Below is a small trained network, with its code and all its weights. Each question gives an input and a target symbol and asks what happens when units are switched off, that is, made to give their printed mean instead of their output.

import numpy as np


def w(rows, s, z=0):
    codes = np.array(rows[::2]) - 128.0
    scale = np.full(codes.shape[1], s)
    scale[-1] = z or s
    return codes * scale


def f(y):
    return y / 2 * (1 + np.tanh(0.7978845608 * (y + 0.044715 * y**3)))


def softmax(a):
    e = np.exp(a - a.max(-1, keepdims=True))
    return e / e.sum(-1, keepdims=True)


def log_softmax(a):
    a = a - a.max(-1, keepdims=True)
    return a - np.log(np.exp(a).sum(-1, keepdims=True))


def net(x, mask):
    ids = ['αβγδζηλξτψω'.index(c) for c in x.split()]
    T = len(ids)
    res = E[ids] + P[:T]
    u = 0
    for l in range(2):
        r = res
        for j in range(3):
            rows = slice(3 * j, 3 * j + 3)
            q, k, v = (r @ M[l][rows].T for M in (Q, K, V))
            z = softmax(np.where(np.tri(T) > 0, q @ k.T / 3**0.5, -1e9)) @ v
            o = O[l][rows]
            res = res + np.where(mask[u + j], z, o[:, -1]) @ o[:, :-1]
        u += 3
        y = f(res @ A[l][:, :-1].T + A[l][:, -1])
        res = res + np.where(mask[u : u + 8], y, B[l][:, -1]) @ B[l][:, :-1]
        u += 8
    return log_softmax(res[-1] @ U[:, :-1].T + U[:, -1])


Q, K, V, O, A, B = {}, {}, {}, {}, {}, {}
E = w([
[99,101,192,149,173,116,63],'α',
[67,140,97,71,170,91,106],'β',
[86,117,179,52,85,142,83],'γ',
[108,113,80,194,173,47,156],'δ',
[193,110,82,103,198,161,86],'ζ',
[194,83,162,100,95,185,66],'η',
[102,124,104,128,113,145,9],'λ',
[118,86,239,90,186,88,204],'ξ',
[95,100,151,143,58,76,138],'τ',
[158,114,110,17,120,159,141],'ψ',
[118,116,28,153,80,74,129],'ω',
],0.014)
P = w([
[78,66,128,132,141,120,132],'0',
[86,62,63,159,127,183,194],'1',
[130,170,152,202,135,195,151],'2',
[87,144,101,68,84,136,176],'3',
[158,7,135,159,151,97,88],'4',
[158,184,139,85,107,63,125],'5',
[145,11,110,82,131,54,94],'6',
[199,169,174,120,129,5,76],'7',
[98,56,75,15,114,29,133],'8',
],0.012)
Q[0] = w([
[143,28,106,159,153,100,108],'0.h1',
[127,251,128,189,138,205,174],'0.h1',
[44,56,82,98,123,194,173],'0.h1',
[100,190,134,152,122,220,178],'0.h2',
[160,203,134,126,97,117,132],'0.h2',
[158,191,143,172,148,100,147],'0.h2',
[167,93,136,135,129,112,86],'0.h3',
[150,167,135,114,131,70,118],'0.h3',
[157,178,155,130,158,142,109],'0.h3',
],0.018)
K[0] = w([
[135,190,140,77,89,93,117],'0.h1',
[61,81,112,156,126,228,168],'0.h1',
[155,255,158,176,122,157,149],'0.h1',
[95,126,128,176,133,191,159],'0.h2',
[112,47,113,135,172,140,129],'0.h2',
[84,60,105,107,129,169,117],'0.h2',
[115,118,130,86,137,72,112],'0.h3',
[149,72,130,124,136,103,97],'0.h3',
[120,86,106,145,102,116,153],'0.h3',
],0.02)
V[0] = w([
[112,126,2,106,117,147,92],'0.h1',
[142,102,135,35,92,122,176],'0.h1',
[95,133,170,132,30,123,55],'0.h1',
[19,210,122,153,142,76,159],'0.h2',
[116,95,126,190,162,97,153],'0.h2',
[60,119,169,91,223,157,57],'0.h2',
[146,140,127,124,93,126,68],'0.h3',
[170,99,90,180,60,113,180],'0.h3',
[221,130,158,156,134,158,101],'0.h3',
],0.0089)
O[0] = w([
[98,125,27,64,97,110,64,185],'0.h1',
[69,141,126,42,98,177,254,241],'0.h1',
[81,182,139,206,66,197,97,186],'0.h1',
[179,245,167,114,125,47,98,25],'0.h2',
[175,85,179,79,116,59,75,178],'0.h2',
[21,125,142,104,209,147,118,255],'0.h2',
[84,155,68,170,96,205,125,123],'0.h3',
[179,77,100,163,49,68,162,59],'0.h3',
[123,20,113,134,144,188,142,3],'0.h3',
],0.0075,0.002)
A[0] = w([
[254,189,81,121,185,209,137,194],'0.n1',
[151,117,208,42,89,206,70,112],'0.n2',
[122,49,105,93,159,118,97,5],'0.n3',
[53,66,85,133,131,109,148,141],'0.n4',
[129,186,124,111,144,101,128,2],'0.n5',
[173,125,153,132,69,146,165,71],'0.n6',
[160,131,76,157,93,160,83,179],'0.n7',
[221,123,143,94,118,76,74,69],'0.n8',
],0.0078,0.0086)
B[0] = w([
[138,59,177,54,72,45,63,162],'0.n1',
[3,91,70,168,167,135,201,182],'0.n2',
[216,237,171,163,62,137,89,146],'0.n3',
[156,101,176,64,124,69,69,254],'0.n4',
[232,100,161,165,126,193,144,110],'0.n5',
[190,61,74,125,107,191,157,119],'0.n6',
[43,70,105,102,163,102,102,185],'0.n7',
[6,96,78,189,166,201,223,180],'0.n8',
],0.0063,0.006)
Q[1] = w([
[113,112,171,118,82,79,119],'1.h1',
[37,82,163,52,101,103,119],'1.h1',
[103,151,121,155,144,122,115],'1.h1',
[111,119,156,134,64,104,100],'1.h2',
[72,116,148,89,141,90,141],'1.h2',
[147,188,90,137,145,177,157],'1.h2',
[59,123,115,93,119,34,130],'1.h3',
[176,185,53,147,167,222,173],'1.h3',
[9,112,171,154,93,109,164],'1.h3',
],0.013)
K[1] = w([
[44,83,120,145,187,68,114],'1.h1',
[1,105,164,124,126,8,118],'1.h1',
[146,162,149,181,138,95,121],'1.h1',
[142,129,204,134,90,127,133],'1.h2',
[73,144,158,135,22,90,120],'1.h2',
[197,168,79,179,200,202,122],'1.h2',
[83,77,173,80,211,157,97],'1.h3',
[195,118,138,208,26,72,142],'1.h3',
[140,143,176,51,168,205,65],'1.h3',
],0.0095)
V[1] = w([
[151,150,115,195,220,118,133],'1.h1',
[192,98,69,142,156,76,155],'1.h1',
[144,174,25,132,94,145,82],'1.h1',
[149,149,99,177,151,114,103],'1.h2',
[119,141,92,146,118,136,117],'1.h2',
[114,104,253,141,21,51,68],'1.h2',
[58,165,158,210,101,90,66],'1.h3',
[189,158,98,96,221,101,77],'1.h3',
[82,191,131,84,97,70,173],'1.h3',
],0.0063)
O[1] = w([
[87,111,115,175,210,101,143,113],'1.h1',
[116,116,91,183,115,61,176,87],'1.h1',
[44,81,193,85,38,66,117,17],'1.h1',
[88,83,149,138,74,78,140,62],'1.h2',
[94,122,196,105,76,77,132,113],'1.h2',
[254,214,126,231,94,141,133,255],'1.h2',
[62,158,184,195,105,83,112,137],'1.h3',
[189,160,149,90,150,75,61,138],'1.h3',
[104,214,88,111,138,108,183,141],'1.h3',
],0.0064,0.0066)
A[1] = w([
[163,152,189,102,127,172,110,128],'1.n1',
[102,118,136,157,170,96,181,81],'1.n2',
[93,147,2,157,93,140,30,86],'1.n3',
[79,126,149,137,114,134,69,42],'1.n4',
[143,167,41,134,153,161,121,64],'1.n5',
[172,139,157,119,167,138,172,12],'1.n6',
[182,159,145,165,71,128,125,65],'1.n7',
[87,98,112,116,114,175,179,100],'1.n8',
],0.009,0.011)
B[1] = w([
[154,167,131,87,135,247,106,196],'1.n1',
[97,156,142,118,77,198,125,168],'1.n2',
[101,101,241,100,75,91,165,254],'1.n3',
[216,142,117,134,158,137,203,149],'1.n4',
[72,82,253,100,63,76,147,188],'1.n5',
[57,88,169,111,23,76,72,146],'1.n6',
[120,89,130,79,197,127,89,179],'1.n7',
[172,154,136,188,108,46,137,189],'1.n8',
],0.0071,0.0046)
U = w([
[110,123,155,208,223,186,26,119],'α',
[102,220,107,58,157,100,72,71],'β',
[42,187,81,124,98,254,115,159],'γ',
[96,81,87,203,213,65,159,164],'δ',
[192,56,129,73,148,138,30,136],'ζ',
[99,17,107,173,107,247,114,210],'η',
[66,105,225,134,103,154,27,57],'λ',
[185,108,248,110,193,153,221,27],'ξ',
[227,193,122,201,16,182,99,255],'τ',
[120,117,60,30,103,186,194,126],'ψ',
[128,103,130,97,43,76,148,41],'ω',
],0.0054,0.0045)

Each question gives the input, a string of symbols that net reads in full, and the target symbol t.
The units are the heads (3 rows each of Q, K, V and O) and the neurons (one row each of A and B). Each row of codes is followed by its name. A weight is (code - 128) times the scale printed after its matrix; where a second scale follows, it is the last column's (O, A, B and U).
mask holds one flag per unit, layer by layer, with each layer's heads first. A switched-off unit (its flag False) gives its mean, the last column of its rows in O or B, instead of its output. The means were averaged over made-up inputs and are rounded, as every weight is.
A unit's drop is (log p(t) with every unit on - log p(t) with that unit switched off) / (log p(t) with every unit on - log p(t) with every unit switched off).
The circuit of an input: a set's keep is (log p(t) with only the set's units on - log p(t) with every unit switched off) / (log p(t) with every unit on - log p(t) with every unit switched off). Starting from the 12 units with the biggest drops (on a tie, the unit counted first), units are removed one at a time, each time the one whose removal leaves the highest keep (on an exact tie, the one counted first), for as long as the keep stays at least 0.8.
units of the circuit, in order: the units of the circuit, biggest drop first
unit that matters most: the unit with the biggest drop
k most important neurons: the k neurons with the biggest drops, biggest first
drop of u: that unit's drop, to one decimal
input α λ η, target λ: units of the circuit, in order : [0.h1 1.n3 0.n7]
input τ β ψ ζ, target τ: 2 most important neurons : [0.n1 0.n8]
input ψ λ τ δ ψ β, target ψ: units of the circuit, in order : [0.h1 1.h3]
input γ α ω δ η ξ η ω, target η: unit that matters most : 0.h2
input δ η η τ η ξ, target η: units of the circuit, in order : [0.h2 0.h3]
input η λ ψ ψ ξ η ζ α, target ζ: units of the circuit, in order : [0.h2 0.h1 0.n4 0.n8]
input τ η γ ψ, target τ: 3 most important neurons : [0.n1 1.n8 0.n8]
input ψ δ β β β γ, target ψ: units of the circuit, in order : [1.h3 0.h1 0.n2]
input τ τ β γ ζ τ ψ β, target ψ: units of the circuit, in order : [0.h1 0.h2]
input ξ λ ζ, target ξ: 2 most important neurons : [0.n1 1.n5]
input β ξ ω ζ τ δ ζ γ τ, target γ: units of the circuit, in order : [0.h1 0.h3]
input τ τ τ β ψ η α δ, target α: 2 most important neurons : [0.n4 1.n3]
input ψ λ λ, target λ: units of the circuit, in order : [1.n3 0.h1]
input δ ζ η γ, target η: units of the circuit, in order : [0.h3 0.h2]
input β ζ τ ψ ζ ψ ψ, target ψ: units of the circuit, in order : [0.h1]
input ζ λ δ ζ, target ζ: units of the circuit, in order : [0.n1 0.h1]
input λ ψ ψ β ζ β β, target β: units of the circuit, in order : [0.h2 0.h3]
input ω τ α ζ ζ ζ γ ψ γ, target ω: 2 most important neurons : [0.n7 1.n8]
input ζ τ δ ω γ λ β β ψ, target β: 2 most important neurons : [0.n3 0.n8]
input α δ ζ, target δ: unit that matters most : 0.n8
input ξ λ ξ γ δ ζ, target ξ: 3 most important neurons : [1.n5 0.n1 0.n8]
input α β ζ α ζ δ δ ζ ξ, target ζ: 2 most important neurons : [0.n4 0.n8]
input η δ δ ζ δ γ, target δ: 2 most important neurons : [0.n8 1.n8]
input β ζ ω τ ξ γ ζ τ, target ζ: drop of 0.n4 : 0.4
